Below are the code and all the weights of a small trained network. Each question names an input and a class and asks about switching units off, where a switched-off unit gives its printed mean instead of its output.

import numpy as np


def w(rows, s, z=0):
    codes = np.array(rows[::2]) - 128.0
    scale = np.full(codes.shape[1], s)
    scale[-1] = z or s
    return codes * scale


def norm(h):
    return h / np.sqrt((h * h).mean(-1, keepdims=True) + 1e-5)


def f(y):
    return np.maximum(y, 0)


def log_softmax(a):
    a = a - a.max(-1, keepdims=True)
    return a - np.log(np.exp(a).sum(-1, keepdims=True))


def net(x, mask):
    res = np.array(x, float).reshape(1, 8) / 4 @ E
    u = 0
    for l in range(3):
        y = f(norm(res) @ A[l][:, :-1].T + A[l][:, -1])
        res = res + np.where(mask[u : u + 9], y, B[l][:, -1]) @ B[l][:, :-1]
        u += 9
    return log_softmax(norm(res)[-1] @ U[:, :-1].T + U[:, -1])


A, B = {}, {}
E = w([
[49,169,105,46,144],'x0',
[138,68,75,94,104],'x1',
[80,75,191,195,166],'x2',
[148,40,105,149,136],'x3',
[221,159,99,103,151],'x4',
[68,196,255,49,71],'x5',
[168,126,86,123,78],'x6',
[89,184,69,236,73],'x7',
],0.0065)
A[0] = w([
[83,190,46,69,233,32],'0.n0',
[208,122,111,9,193,206],'0.n1',
[144,133,196,141,124,130],'0.n2',
[135,54,136,255,92,7],'0.n3',
[185,61,197,122,142,73],'0.n4',
[107,121,177,72,71,58],'0.n5',
[131,169,169,183,158,21],'0.n6',
[42,178,116,174,108,139],'0.n7',
[226,169,87,139,189,157],'0.n8',
],0.0063,0.0021)
B[0] = w([
[57,66,113,81,181,176],'0.n0',
[144,70,84,190,80,253],'0.n1',
[183,167,152,235,75,181],'0.n2',
[56,149,148,150,218,207],'0.n3',
[127,185,228,64,130,189],'0.n4',
[74,173,213,43,3,189],'0.n5',
[162,164,121,225,131,156],'0.n6',
[106,134,44,135,91,210],'0.n7',
[233,62,123,58,84,199],'0.n8',
],0.0061,0.0041)
A[1] = w([
[119,147,39,165,155,136],'1.n0',
[135,66,191,111,207,59],'1.n1',
[16,53,175,220,119,174],'1.n2',
[188,180,179,160,208,4],'1.n3',
[235,105,45,85,137,60],'1.n4',
[198,1,154,195,134,121],'1.n5',
[149,140,134,59,176,147],'1.n6',
[134,89,23,141,180,173],'1.n7',
[111,54,84,214,125,137],'1.n8',
],0.007,0.0025)
B[1] = w([
[43,91,151,51,93,187],'1.n0',
[131,155,19,135,136,176],'1.n1',
[110,91,110,37,147,254],'1.n2',
[135,192,182,216,168,149],'1.n3',
[199,189,3,111,158,203],'1.n4',
[107,185,121,15,195,241],'1.n5',
[35,44,138,149,128,165],'1.n6',
[7,87,193,157,60,226],'1.n7',
[104,49,89,180,88,219],'1.n8',
],0.0059,0.0049)
A[2] = w([
[121,152,198,58,120,6],'2.n0',
[130,12,126,1,181,234],'2.n1',
[157,128,228,57,116,42],'2.n2',
[165,187,204,235,161,158],'2.n3',
[244,158,18,100,187,74],'2.n4',
[43,215,96,108,192,185],'2.n5',
[218,84,90,144,58,46],'2.n6',
[129,70,212,96,74,107],'2.n7',
[183,135,241,194,188,83],'2.n8',
],0.0086,0.0022)
B[2] = w([
[145,171,140,56,123,172],'2.n0',
[84,92,171,219,118,255],'2.n1',
[114,100,217,89,182,180],'2.n2',
[236,45,101,159,237,165],'2.n3',
[211,105,119,162,16,179],'2.n4',
[110,152,1,224,47,183],'2.n5',
[134,64,98,25,155,155],'2.n6',
[131,159,200,67,191,178],'2.n7',
[228,189,135,190,222,159],'2.n8',
],0.006,0.0087)
U = w([
[198,89,82,100,73,231],'0',
[60,219,107,108,58,2],'1',
[26,35,125,172,138,209],'2',
[92,161,254,56,125,204],'3',
[194,167,189,170,196,7],'4',
],0.017,0.002)

Each question gives the input, the list of numbers given to net, and the class t.
The units are the neurons (one row each of A and B). Each row of codes is followed by its name. A weight is (code - 128) times the scale printed after its matrix; where a second scale follows, it is the last column's (A, B and U).
mask holds one flag per neuron, layer by layer. A switched-off neuron (its flag False) gives its mean, the last column of its row in B, instead of its output. The means were averaged over made-up inputs and are rounded, as every weight is.
A unit's drop is (log p(t) with every unit on - log p(t) with that unit switched off) / (log p(t) with every unit on - log p(t) with every unit switched off).
The circuit of an input: a set's keep is (log p(t) with only the set's units on - log p(t) with every unit switched off) / (log p(t) with every unit on - log p(t) with every unit switched off). Starting from the 12 units with the biggest drops (on a tie, the unit counted first), units are removed one at a time, each time the one whose removal leaves the highest keep (on an exact tie, the one counted first), for as long as the keep stays at least 0.8.
units of the circuit, in order: the units of the circuit, biggest drop first
k most important neurons: the k neurons with the biggest drops, biggest first
k most important neurons of layer l: the k neurons of layer l with the biggest drops, biggest first
drop when u is switched off: that unit's drop, to one decimal
input [-8,-3,-1,5,2,5,3,-3], class 4: units of the circuit, in order => [2.n8; 1.n2]
input [-8,7,4,-7,-2,-1,-3,-8], class 4: 2 most important neurons => [2.n8; 0.n4]
input [-3,-8,-2,2,8,0,1,7], class 0: 2 most important neurons of layer 0 => [0.n8; 0.n4]
input [-3,-8,4,-1,3,8,4,-7], class 4: units of the circuit, in order => [2.n8; 0.n2; 1.n2]
input [0,1,4,5,-4,4,7,2], class 3: units of the circuit, in order => [2.n7; 2.n5]
input [8,0,-1,-2,-2,5,-5,0], class 1: units of the circuit, in order => [2.n5]
input [-2,0,-2,-5,2,-6,-8,2], class 0: 4 most important neurons => [1.n4; 0.n8; 2.n4; 1.n2]
input [5,-5,4,3,-8,1,1,5], class 1: units of the circuit, in order => [2.n1; 2.n3]
input [1,-3,5,-7,7,5,2,-5], class 4: 2 most important neurons of layer 2 => [2.n8; 2.n3]
input [5,0,7,0,-3,4,-4,3], class 1: 2 most important neurons => [2.n5; 0.n7]
input [8,-6,-4,7,-2,1,0,-5], class 2: 2 most important neurons => [0.n0; 2.n1]
input [2,-4,5,2,6,7,-5,6], class 4: drop when 2.n3 is switched off => 0.4
input [-8,-7,-2,3,-1,-2,-6,4], class 4: drop when 2.n8 is switched off => 0.2
input [5,3,1,1,-5,3,3,4], class 1: drop when 1.n8 is switched off => 0.1
input [5,-2,6,4,1,5,4,5], class 1: most important neuron of layer 2 => [2.n1]
